Read these off the matrix that follows.
1) Find the 2nd largest entry.
2) Find the entry directly below 2.6.
3) Find the 2nd entry in reading order.
4) Find the bottom entry of the column that holds the smallest entry.
5) Find the third entry on the diagonal from the top-right corner.
6) Find the entry just left of -22.7.
7) Find the entry just right of -41.6.
8) Find the entry in the top-left corner.
[[ 29.6  -1.1   5.8   6.2  38.3   3.2  -0.7  53.0  -8.9 -16.5]
 [  7.9 -27.6   2.6 -41.6 -22.7   9.3   4.9  19.6  13.4 -37.2]
 [ -9.2 -25.1  -0.6 -42.6 -42.0   6.6   5.2  -9.7  17.6 -25.1]
 [ 24.2  11.6   4.9  24.9  46.3  -1.1  -2.7  40.3 -14.3  -0.1]
 [-27.5   1.9  -6.3  -4.8 -38.2  -3.7   0.5 -52.9   9.3  16.2]
 [ 27.3  -8.8   6.6  -6.2  30.1   5.2   0.6  52.6  -4.8 -25.3]
 [-29.5   4.3  -6.2  -1.1 -33.5  -3.8   0.0 -52.5   7.3  20.2]
 [  0.2 -27.2   1.3 -45.4 -32.4   8.4   5.2   6.8  16.3 -31.7]
 [-15.5  26.0  -4.4  37.2   9.4  -9.3  -4.2 -33.2  -9.4  38.8]
 [ -9.4  28.8  -3.1  45.1  20.0  -9.8  -4.8 -23.9 -12.2  37.3]
 [ 25.7 -16.1   6.8 -18.2  17.1   7.4   2.3  51.0   0.3 -32.2]
 [ 24.7  10.7   4.8  24.1  47.6  -1.2  -2.8  40.0 -14.4   0.4]]
1) 52.6
2) -0.6
3) -1.1
4) 40.0
5) -9.7
6) -41.6
7) -22.7
8) 29.6

Questions about the grid below.
1) Give the second entry on the main diagonal.
2) Give the entry just left of the largest entry.
3) Give the 3rd largest entry.
4) Give the last entry, reading row by row.
5) Give the entry directly above the largest entry.
6) Give the entry directly above 30.1.
7) Give the entry in the bottom-left corner.
8) Give the entry directly below the smallest entry.
[[ 33.1  21.1  19.3  14.3]
 [ 10.4 -14.4 -40.5 -20.9]
 [  6.2 -10.7 -16.7 -32.8]
 [ 30.1 -30.6 -19.4   1.0]
 [  9.4  -1.8  16.4  48.3]
 [ 32.7 -13.9  11.6  36.6]
 [-18.6  10.3 -35.1 -28.3]]
1) -14.4
2) 16.4
3) 33.1
4) -28.3
5) 1.0
6) 6.2
7) -18.6
8) -16.7

Questions about the row below.
1) Give the entry just left of -0.068.
2) Give the entry just left of the smallest entry.
3) Give the entry just right of -0.032.
4) Give the largest entry.
[0.053, 0.053, -0.108, -0.032, -0.068, -0.048, 0.021, 0.136, -0.028]
1) -0.032
2) 0.053
3) -0.068
4) 0.136

Read these off the matrix that follows. Counting starts at 0.
1) Read off the bottom-right entry.
2) Read off the entry in row 1 and column 0.
3) Read off the entry in row 0 and column 2.
4) Read off the entry just left of 6.8.
5) Read off the entry in the top-left corner.
6) Read off the entry directly above -8.4.
7) Read off the entry just left of the smallest entry.
8) Read off the entry in the top-right corner.
-47.8  -13.0   -8.0  -26.9    6.8    5.8  -15.7  -24.0  -17.7  -62.0  -10.9    3.8   12.4  -18.9
-26.2  -29.8   26.3   -5.8  -24.5  -35.3    2.4   35.2  -63.6   -7.6   20.8   -8.5    0.0   46.8
 -8.2   14.0  -11.7  -15.1   43.0   21.9   -8.5  -36.5   20.2   -4.4  -39.2   43.2   13.6    9.4
 -8.4    3.4  -23.0   -8.8  -35.7    8.8  -32.4    7.6   -2.9    1.0  -31.1   26.4  -25.8  -24.1
1) -24.1
2) -26.2
3) -8.0
4) -26.9
5) -47.8
6) -8.2
7) 35.2
8) -18.9

array([[-20.7,   7.5,   3.1,  -2.1,  10.3, -37.3,  -4.9, -15.2],
       [  0.1,   2.9,   8.6, -22.4,   2.3,  34.0, -10.7,  21.1],
       [  6.5, -35.3,   3.7,  39.1,  -9.1,  36.8,   1.4,   2.4],
       [ -5.5,  22.4,  -8.7,  -7.4, -47.1, -31.9,  18.9, -27.1],
       [  2.6, -18.2, -18.7,  64.0,   1.9, -18.8,  -7.8,  36.1],
       [  0.3,   3.0, -28.9, -58.5,   1.4,   8.8, -19.2,  35.6],
       [ -9.9,  29.4,  -3.0, -34.1,  26.3, -20.5,   5.0,   9.2],
       [  0.2, -58.8,  18.0,  60.8,  -5.3, -47.1, -10.7,  16.7],
       [-31.8,  38.7, -13.5,   1.0, -14.6, -23.1,  -0.8, -11.3],
       [ 28.7,  19.3,  15.8,  29.1,  -0.3,   0.3, -14.5,  57.5],
       [ -7.2,  17.8,  -1.3,  30.4, -23.0, -33.2,   8.8,  24.5]])
The entry just left of 30.4 -> -1.3
Report the entry just right of 7.5.
A: 3.1
Report the entry just right of -13.5.
A: 1.0
Report the second entry, reading row by row.
A: 7.5
Report the top-right entry.
A: -15.2
Report the entry in the bottom-left corner.
A: -7.2
Report the smallest entry in the last row.
A: -33.2
The third largest entry: 57.5
The third entry on the diagonal from the top-right corner -> 36.8
The last entry of the largest entry's row -> 36.1
Report the first entry, reading row by row.
A: -20.7
Report the smallest entry in the first row.
A: -37.3
Report the entry directly below 0.2.
A: -31.8
The entry directly above -18.2 -> 22.4
The entry directly below -20.7 -> 0.1
The entry directly above the smallest entry: 29.4
Report the largest entry in the last row.
A: 30.4
The entry directly above -19.2 is -7.8
The second entry on the main diagonal is 2.9
The entry directly below the largest entry is -58.5
Report the first entry of the largest entry's row.
A: 2.6
The smallest entry is -58.8
The last entry of the smallest entry's row -> 16.7
The entry directly below the smallest entry: 38.7
The entry just left of 29.1 -> 15.8
Report the entry in the bottom-right corner.
A: 24.5
The entry directly below 3.1 -> 8.6
Report the smallest entry in the last column.
A: -27.1
Report the entry directly above 1.0.
A: 60.8
Report the largest entry.
A: 64.0

Read these off the array that follows.
1) Report the largest entry.
2) Report the first entry in reading order.
3) Report the third largest entry.
[[-33.3, 18.1, 29.5, 13.5], [5.3, 12.2, -26.5, -15.9], [25.9, 35.0, 18.9, -7.0], [-3.9, -9.6, -24.2, -4.1], [5.4, 19.0, -14.8, 20.5], [-30.9, -28.9, 37.7, 29.4], [-38.3, -27.9, 16.8, -1.5], [-2.5, 37.6, -18.7, 4.9], [-30.2, 28.2, -21.4, -10.9], [5.1, -28.0, 2.1, 26.9], [-13.8, -8.6, -21.2, 17.2], [20.8, 45.7, 33.4, 5.3], [-13.2, 11.3, 31.1, 3.9], [23.8, 6.9, -16.2, -11.1], [-54.6, -27.5, -15.0, -11.1], [-47.4, 16.6, -30.6, -32.5]]
1) 45.7
2) -33.3
3) 37.6
